Below are the code and all the weights of a small trained network. Each question names an input and a target symbol and asks about switching units off, where a switched-off unit gives its printed mean instead of its output.

import numpy as np


def w(rows, s, z=0):
    codes = np.array(rows[::2]) - 128.0
    scale = np.full(codes.shape[1], s)
    scale[-1] = z or s
    return codes * scale


def f(y):
    return y / 2 * (1 + np.tanh(0.7978845608 * (y + 0.044715 * y**3)))


def softmax(a):
    e = np.exp(a - a.max(-1, keepdims=True))
    return e / e.sum(-1, keepdims=True)


def log_softmax(a):
    a = a - a.max(-1, keepdims=True)
    return a - np.log(np.exp(a).sum(-1, keepdims=True))


def net(x, mask):
    ids = ['αβδητφω'.index(c) for c in x.split()]
    T = len(ids)
    res = E[ids] + P[:T]
    u = 0
    for l in range(3):
        r = res
        for j in range(2):
            rows = slice(3 * j, 3 * j + 3)
            q, k, v = (r @ M[l][rows].T for M in (Q, K, V))
            z = softmax(np.where(np.tri(T) > 0, q @ k.T / 3**0.5, -1e9)) @ v
            o = O[l][rows]
            res = res + np.where(mask[u + j], z, o[:, -1]) @ o[:, :-1]
        u += 2
        y = f(res @ A[l][:, :-1].T + A[l][:, -1])
        res = res + np.where(mask[u : u + 8], y, B[l][:, -1]) @ B[l][:, :-1]
        u += 8
    return log_softmax(res[-1] @ U[:, :-1].T + U[:, -1])


Q, K, V, O, A, B = {}, {}, {}, {}, {}, {}
E = w([
[164,118,76,130,110,138],'α',
[154,176,127,141,119,133],'β',
[141,92,137,108,152,102],'δ',
[139,108,85,190,135,160],'η',
[124,194,151,143,159,182],'τ',
[193,166,175,75,124,135],'φ',
[156,191,114,251,144,124],'ω',
],0.026)
P = w([
[62,139,61,114,89,122],'0',
[137,75,108,167,126,154],'1',
[163,125,36,129,226,79],'2',
[138,76,128,176,104,142],'3',
[147,128,64,102,231,76],'4',
[140,81,138,177,95,139],'5',
[160,120,52,93,221,77],'6',
[158,84,139,177,88,141],'7',
[157,143,58,116,236,71],'8',
[154,91,141,178,82,137],'9',
[177,142,63,110,234,67],'10',
[164,99,146,181,83,136],'11',
[135,121,82,79,252,91],'12',
[167,113,142,182,77,134],'13',
],0.012)
Q[0] = w([
[105,83,2,75,173,82],'L0H1',
[166,49,164,111,98,149],'L0H1',
[59,111,99,88,173,153],'L0H1',
[162,141,163,213,43,84],'L0H2',
[57,171,100,124,143,26],'L0H2',
[189,125,94,104,170,59],'L0H2',
],0.0095)
K[0] = w([
[78,132,2,73,207,43],'L0H1',
[53,57,254,80,36,90],'L0H1',
[133,31,142,142,254,148],'L0H1',
[128,222,167,213,89,105],'L0H2',
[132,165,181,180,190,26],'L0H2',
[70,76,143,158,165,73],'L0H2',
],0.0067)
V[0] = w([
[61,145,187,175,2,196],'L0H1',
[137,142,107,203,158,227],'L0H1',
[79,181,122,48,151,198],'L0H1',
[117,151,90,100,80,130],'L0H2',
[166,98,111,86,144,150],'L0H2',
[76,169,104,134,102,99],'L0H2',
],0.0093)
O[0] = w([
[2,105,105,151,109,70,6],'L0H1',
[125,88,129,108,159,134,254],'L0H1',
[157,105,144,102,134,163,59],'L0H1',
[156,61,119,132,85,123,108],'L0H2',
[97,205,193,106,133,134,134],'L0H2',
[118,221,130,90,112,121,106],'L0H2',
],0.0076,0.0068)
A[0] = w([
[58,141,157,180,75,238,161],'L0N1',
[14,125,187,130,159,85,88],'L0N2',
[134,173,107,2,172,62,2],'L0N3',
[171,185,198,66,90,88,142],'L0N4',
[185,89,188,102,171,178,104],'L0N5',
[131,131,225,80,252,86,70],'L0N6',
[130,129,126,149,194,160,100],'L0N7',
[75,182,147,49,77,169,23],'L0N8',
],0.0087,0.0033)
B[0] = w([
[122,253,137,178,148,183,161],'L0N1',
[115,126,163,127,179,154,126],'L0N2',
[131,101,123,164,166,231,183],'L0N3',
[102,167,120,108,175,111,208],'L0N4',
[7,156,177,155,111,53,255],'L0N5',
[161,50,47,186,94,139,222],'L0N6',
[113,122,205,49,183,113,203],'L0N7',
[25,97,96,85,98,73,125],'L0N8',
],0.0064,0.0079)
Q[1] = w([
[124,138,129,116,128,165],'L1H1',
[133,132,185,147,114,112],'L1H1',
[110,129,147,129,80,173],'L1H1',
[132,147,82,100,131,147],'L1H2',
[171,77,150,132,165,157],'L1H2',
[97,134,119,154,4,145],'L1H2',
],0.012)
K[1] = w([
[192,141,68,113,97,113],'L1H1',
[136,205,100,130,125,201],'L1H1',
[25,116,103,169,99,96],'L1H1',
[60,161,61,115,50,111],'L1H2',
[125,95,60,147,50,141],'L1H2',
[255,142,183,223,78,155],'L1H2',
],0.0069)
V[1] = w([
[200,153,231,15,156,153],'L1H1',
[197,119,149,116,120,80],'L1H1',
[47,82,27,54,216,99],'L1H1',
[142,127,3,143,186,183],'L1H2',
[182,166,130,68,199,171],'L1H2',
[158,185,252,63,101,74],'L1H2',
],0.0059)
O[1] = w([
[110,92,98,127,121,174,155],'L1H1',
[117,124,122,105,173,133,151],'L1H1',
[148,152,136,120,128,131,127],'L1H1',
[137,132,101,160,101,144,255],'L1H2',
[166,140,127,79,192,125,166],'L1H2',
[113,146,60,170,123,10,28],'L1H2',
],0.011,0.0057)
A[1] = w([
[165,150,50,197,1,144,145],'L1N1',
[77,145,61,174,232,124,74],'L1N2',
[227,113,188,31,146,115,34],'L1N3',
[156,68,140,139,156,167,137],'L1N4',
[225,181,48,160,201,201,56],'L1N5',
[149,173,96,186,119,229,4],'L1N6',
[179,177,67,54,198,135,147],'L1N7',
[204,125,236,13,242,209,255],'L1N8',
],0.0067,0.0034)
B[1] = w([
[84,158,118,73,89,227,151],'L1N1',
[128,125,144,60,51,97,160],'L1N2',
[24,99,128,172,156,102,149],'L1N3',
[113,172,95,167,55,255,164],'L1N4',
[65,65,98,87,139,156,227],'L1N5',
[15,77,152,153,144,159,178],'L1N6',
[166,153,169,121,146,128,174],'L1N7',
[160,130,75,135,158,45,249],'L1N8',
],0.0086,0.018)
Q[2] = w([
[71,79,254,185,42,109],'L2H1',
[42,163,189,142,193,114],'L2H1',
[100,87,185,211,121,56],'L2H1',
[176,112,102,108,66,128],'L2H2',
[84,199,163,206,130,94],'L2H2',
[109,119,217,229,34,134],'L2H2',
],0.0088)
K[2] = w([
[137,23,174,215,174,152],'L2H1',
[55,153,200,117,164,105],'L2H1',
[99,69,120,189,182,67],'L2H1',
[121,7,116,38,163,135],'L2H2',
[96,99,180,126,227,101],'L2H2',
[117,2,146,163,159,134],'L2H2',
],0.0095)
V[2] = w([
[99,180,182,87,84,148],'L2H1',
[165,133,125,170,52,122],'L2H1',
[128,80,192,102,211,150],'L2H1',
[104,147,153,50,119,135],'L2H2',
[87,209,76,255,145,97],'L2H2',
[169,134,35,46,135,159],'L2H2',
],0.0091)
O[2] = w([
[61,182,139,112,144,113,255],'L2H1',
[136,109,144,76,52,182,57],'L2H1',
[128,109,95,122,185,89,76],'L2H1',
[117,174,130,103,150,101,199],'L2H2',
[140,112,145,251,47,132,209],'L2H2',
[146,148,154,149,107,140,245],'L2H2',
],0.012,0.0045)
A[2] = w([
[236,113,116,118,166,94,162],'L2N1',
[205,133,254,54,197,86,252],'L2N2',
[174,145,132,58,83,88,87],'L2N3',
[58,131,161,109,172,145,45],'L2N4',
[142,49,93,99,99,233,14],'L2N5',
[96,104,154,143,148,38,116],'L2N6',
[77,82,80,74,182,172,58],'L2N7',
[111,142,108,244,132,82,87],'L2N8',
],0.0067,0.0033)
B[2] = w([
[158,83,129,168,97,121,215],'L2N1',
[145,117,115,91,64,129,225],'L2N2',
[98,73,233,246,117,102,133],'L2N3',
[139,114,165,146,122,120,183],'L2N4',
[82,189,186,97,144,71,255],'L2N5',
[138,186,125,141,129,134,189],'L2N6',
[144,90,199,161,122,72,248],'L2N7',
[86,142,128,8,154,118,249],'L2N8',
],0.011,0.0081)
U = w([
[130,126,165,38,92,146,98],'α',
[204,235,117,185,120,233,254],'β',
[172,90,131,148,71,158,207],'δ',
[123,132,216,210,107,103,70],'η',
[113,225,110,163,153,112,62],'τ',
[114,163,155,142,25,3,102],'φ',
[38,78,51,75,33,107,115],'ω',
],0.0059,0.0058)

Each question gives the input, a string of symbols that net reads in full, and the target symbol t.
The units are the heads (3 rows each of Q, K, V and O) and the neurons (one row each of A and B). Each row of codes is followed by its name. A weight is (code - 128) times the scale printed after its matrix; where a second scale follows, it is the last column's (O, A, B and U).
mask holds one flag per unit, layer by layer, with each layer's heads first. A switched-off unit (its flag False) gives its mean, the last column of its rows in O or B, instead of its output. The means were averaged over made-up inputs and are rounded, as every weight is.
A unit's drop is (log p(t) with every unit on - log p(t) with that unit switched off) / (log p(t) with every unit on - log p(t) with every unit switched off).
The circuit of an input: a set's keep is (log p(t) with only the set's units on - log p(t) with every unit switched off) / (log p(t) with every unit on - log p(t) with every unit switched off). Starting from the 12 units with the biggest drops (on a tie, the unit counted first), units are removed one at a time, each time the one whose removal leaves the highest keep (on an exact tie, the one counted first), for as long as the keep stays at least 0.8.
units of the circuit, in order: the units of the circuit, biggest drop first
unit that matters most: the unit with the biggest drop
k most important neurons: the k neurons with the biggest drops, biggest first
top k neurons in layer l: the k neurons of layer l with the biggest drops, biggest first
which heads matter: for each layer, one digit per head in row order, 1 if its drop is at least 0.15 and else 0, layers parted by /
input η β φ, target η: most important neuron : [L2N7]
input ω η β, target ω: units of the circuit, in order : [L2H2 L0H1 L2N8 L1N5]
input τ φ ω α ω τ η, target τ: units of the circuit, in order : [L2H1 L0N6]
input α η τ φ τ η η τ, target τ: units of the circuit, in order : [L0N1 L2H1 L1N6]
input ω φ ω η η α η φ ω δ δ, target ω: which heads matter : 10 / 11 / 01
input φ β η η δ β α α ω, target φ: units of the circuit, in order : [L1H2 L1N2 L0H1 L0N8]
input φ β β, target φ: top 3 neurons in layer 2 : [L2N2 L2N3 L2N1]
input δ η β, target δ: which heads matter : 00 / 00 / 10
input η φ η α ω φ τ β β ω β α α, target η: which heads matter : 10 / 01 / 00
input β η β φ α, target β: units of the circuit, in order : [L0H1 L2N8]
input η α ω η η ω α β α α α τ φ, target η: units of the circuit, in order : [L0N3 L2N7 L2N8 L1N3]
input φ ω ω, target φ: units of the circuit, in order : [L1H2 L1N2]
input α α φ ω, target ω: units of the circuit, in order : [L2N8 L2H2]
input α δ δ η φ τ τ η ω τ η ω δ δ, target δ: which heads matter : 00 / 00 / 10
input φ β ω α τ η η φ δ, target φ: which heads matter : 11 / 01 / 01
input φ α α η τ β φ φ φ φ, target φ: units of the circuit, in order : [L1H2 L0N4 L0N5]
input β η τ η β φ η, target β: unit that matters most : L0H1
input ω α φ δ ω φ φ ω, target ω: units of the circuit, in order : [L0H1 L2N8]
input δ τ δ β ω, target δ: top 2 neurons in layer 0 : [L0N5 L0N6]
input α ω δ, target α: units of the circuit, in order : [L2H2 L0N5 L1H2]
input β φ φ φ η δ φ, target β: most important neuron : [L0N3]
input τ ω β δ φ η δ, target τ: 3 most important neurons : [L0N5 L0N1 L1N8]
input τ φ α, target τ: units of the circuit, in order : [L2H1 L0N6]
input φ α τ η ω η β ω φ α η, target φ: 2 most important neurons : [L0N8 L0N6]
input β δ τ τ ω τ η ω α η, target η: top 3 neurons in layer 2 : [L2N5 L2N7 L2N8]
input ω η τ β φ η η β τ, target ω: units of the circuit, in order : [L2H2 L1H1 L2N8]
input δ η α η φ τ η α τ α η, target δ: unit that matters most : L2H1
